Below are the code and all the weights of a small trained network. Each question names an input and a target symbol and asks about switching units off, where a switched-off unit gives its printed mean instead of its output.

import numpy as np


def w(rows, s, z=0):
    codes = np.array(rows[::2]) - 128.0
    scale = np.full(codes.shape[1], s)
    scale[-1] = z or s
    return codes * scale


def f(y):
    return y / 2 * (1 + np.tanh(0.7978845608 * (y + 0.044715 * y**3)))


def softmax(a):
    e = np.exp(a - a.max(-1, keepdims=True))
    return e / e.sum(-1, keepdims=True)


def log_softmax(a):
    a = a - a.max(-1, keepdims=True)
    return a - np.log(np.exp(a).sum(-1, keepdims=True))


def net(x, mask):
    ids = ['βγδεζηλμξπτφω'.index(c) for c in x.split()]
    T = len(ids)
    res = E[ids] + P[:T]
    r = res
    for j in range(2):
        rows = slice(2 * j, 2 * j + 2)
        q, k, v = (r @ M[0][rows].T for M in (Q, K, V))
        z = softmax(np.where(np.tri(T) > 0, q @ k.T / 2**0.5, -1e9)) @ v
        o = O[0][rows]
        res = res + np.where(mask[j], z, o[:, -1]) @ o[:, :-1]
    y = f(res @ A[0][:, :-1].T + A[0][:, -1])
    res = res + np.where(mask[2:6], y, B[0][:, -1]) @ B[0][:, :-1]
    return log_softmax(res[-1] @ U[:, :-1].T + U[:, -1])


Q, K, V, O, A, B = {}, {}, {}, {}, {}, {}
E = w([
[174,140,129,43,143],'β',
[75,107,145,192,93],'γ',
[143,107,81,142,119],'δ',
[103,158,188,149,123],'ε',
[55,153,97,137,154],'ζ',
[141,88,91,144,103],'η',
[204,76,103,181,33],'λ',
[72,146,103,133,163],'μ',
[108,144,95,96,134],'ξ',
[112,99,103,164,70],'π',
[123,106,101,158,103],'τ',
[78,92,75,137,29],'φ',
[253,150,91,93,142],'ω',
],0.019)
P = w([
[79,196,4,115,47],'0',
[115,215,153,185,125],'1',
[147,72,107,108,174],'2',
[113,115,123,73,158],'3',
[132,225,172,199,100],'4',
[160,47,114,113,151],'5',
[118,109,118,64,152],'6',
[143,221,168,195,91],'7',
[178,38,128,126,112],'8',
[120,115,115,66,148],'9',
[151,227,191,203,81],'10',
[177,44,145,108,153],'11',
[99,126,118,49,166],'12',
],0.013)
Q[0] = w([
[124,255,123,177,59],'h1',
[97,82,183,104,145],'h1',
[99,209,93,175,55],'h2',
[131,94,74,103,162],'h2',
],0.0095)
K[0] = w([
[91,165,3,123,113],'h1',
[77,99,207,178,191],'h1',
[113,136,54,107,99],'h2',
[146,86,174,83,78],'h2',
],0.013)
V[0] = w([
[38,203,121,45,178],'h1',
[234,221,115,81,198],'h1',
[116,2,25,10,60],'h2',
[91,111,214,83,86],'h2',
],0.0078)
O[0] = w([
[96,119,225,98,92,84],'h1',
[247,151,91,101,64,56],'h1',
[150,126,120,67,211,250],'h2',
[105,46,84,135,58,106],'h2',
],0.013,0.015)
A[0] = w([
[112,103,253,84,131,116],'n1',
[85,207,95,73,162,120],'n2',
[160,106,194,142,215,9],'n3',
[108,175,90,228,129,103],'n4',
],0.0074,0.0012)
B[0] = w([
[99,140,51,100,52,169],'n1',
[254,79,135,175,63,255],'n2',
[134,72,44,97,89,207],'n3',
[207,112,240,207,40,145],'n4',
],0.0085,0.0087)
U = w([
[209,85,212,92,115,129],'β',
[122,102,185,226,166,109],'γ',
[178,177,158,134,163,135],'δ',
[169,67,152,155,67,103],'ε',
[121,187,71,135,82,104],'ζ',
[171,138,169,137,170,46],'η',
[196,120,84,254,124,63],'λ',
[142,165,116,128,101,127],'μ',
[161,136,127,119,96,88],'ξ',
[159,130,162,163,154,120],'π',
[156,200,206,143,220,254],'τ',
[102,103,61,67,147,162],'φ',
[187,196,102,115,144,109],'ω',
],0.0077,0.0053)

Each question gives the input, a string of symbols that net reads in full, and the target symbol t.
The units are the heads (2 rows each of Q, K, V and O) and the neurons (one row each of A and B). Each row of codes is followed by its name. A weight is (code - 128) times the scale printed after its matrix; where a second scale follows, it is the last column's (O, A, B and U).
mask holds one flag per unit, heads first, then neurons. A switched-off unit (its flag False) gives its mean, the last column of its rows in O or B, instead of its output. The means were averaged over made-up inputs and are rounded, as every weight is.
A unit's drop is (log p(t) with every unit on - log p(t) with that unit switched off) / (log p(t) with every unit on - log p(t) with every unit switched off).
The circuit of an input: a set's keep is (log p(t) with only the set's units on - log p(t) with every unit switched off) / (log p(t) with every unit on - log p(t) with every unit switched off). Starting from all 6 units, units are removed one at a time, each time the one whose removal leaves the highest keep (on an exact tie, the one counted first), for as long as the keep stays at least 0.8.
circuit, biggest first: the units of the circuit, biggest drop first
most important unit: the unit with the biggest drop
k most important neurons: the k neurons with the biggest drops, biggest first
heads that matter: for each layer, one digit per head in row order, 1 if its drop is at least 0.15 and else 0, layers parted by /
input φ γ τ, target γ: most important unit	h2
input ω τ λ λ ζ φ λ ω φ λ β, target ω: heads that matter	10
input φ φ β, target β: heads that matter	10
input λ φ μ φ φ φ η π, target λ: heads that matter	10
input φ γ φ φ λ τ λ φ φ φ φ φ ε, target φ: heads that matter	10
input λ φ η η φ φ τ γ π φ μ, target λ: heads that matter	10
input φ φ π δ β, target φ: circuit, biggest first	[h1, n3, n1]
input γ ζ β β δ φ φ λ φ φ ε, target γ: circuit, biggest first	[h2, h1]
input φ ε δ φ φ ω φ φ γ ε γ, target φ: 2 most important neurons	[n3, n1]
input ε λ π, target λ: heads that matter	11
input φ φ φ ω φ λ φ φ δ δ λ, target φ: circuit, biggest first	[h2, h1, n3, n1]
input φ λ φ τ μ, target φ: heads that matter	11
input ω λ δ φ φ τ φ λ ω τ μ, target ω: heads that matter	10
input λ φ φ λ φ π φ ζ φ φ ζ, target λ: circuit, biggest first	[h1, n2]
input φ φ ω δ, target ω: circuit, biggest first	[h1]
input φ τ ω τ φ π γ λ ζ γ φ, target φ: 3 most important neurons	[n1, n3, n4]
input φ τ φ φ τ φ φ ξ, target φ: circuit, biggest first	[h1, n3, h2]
input λ φ φ τ δ, target λ: circuit, biggest first	[h1, n4]
input φ ε φ γ ε λ φ ω, target φ: circuit, biggest first	[n3, h1, h2]
input λ φ φ φ φ φ φ φ π, target φ: most important unit	n2
input λ β φ λ τ, target λ: 3 most important neurons	[n2, n4, n3]
input φ φ λ τ π, target φ: 3 most important neurons	[n3, n1, n4]
input γ π φ ζ λ, target γ: circuit, biggest first	[h1, h2]
input ω φ φ ξ φ φ φ τ φ τ π ω, target ω: 2 most important neurons	[n2, n4]
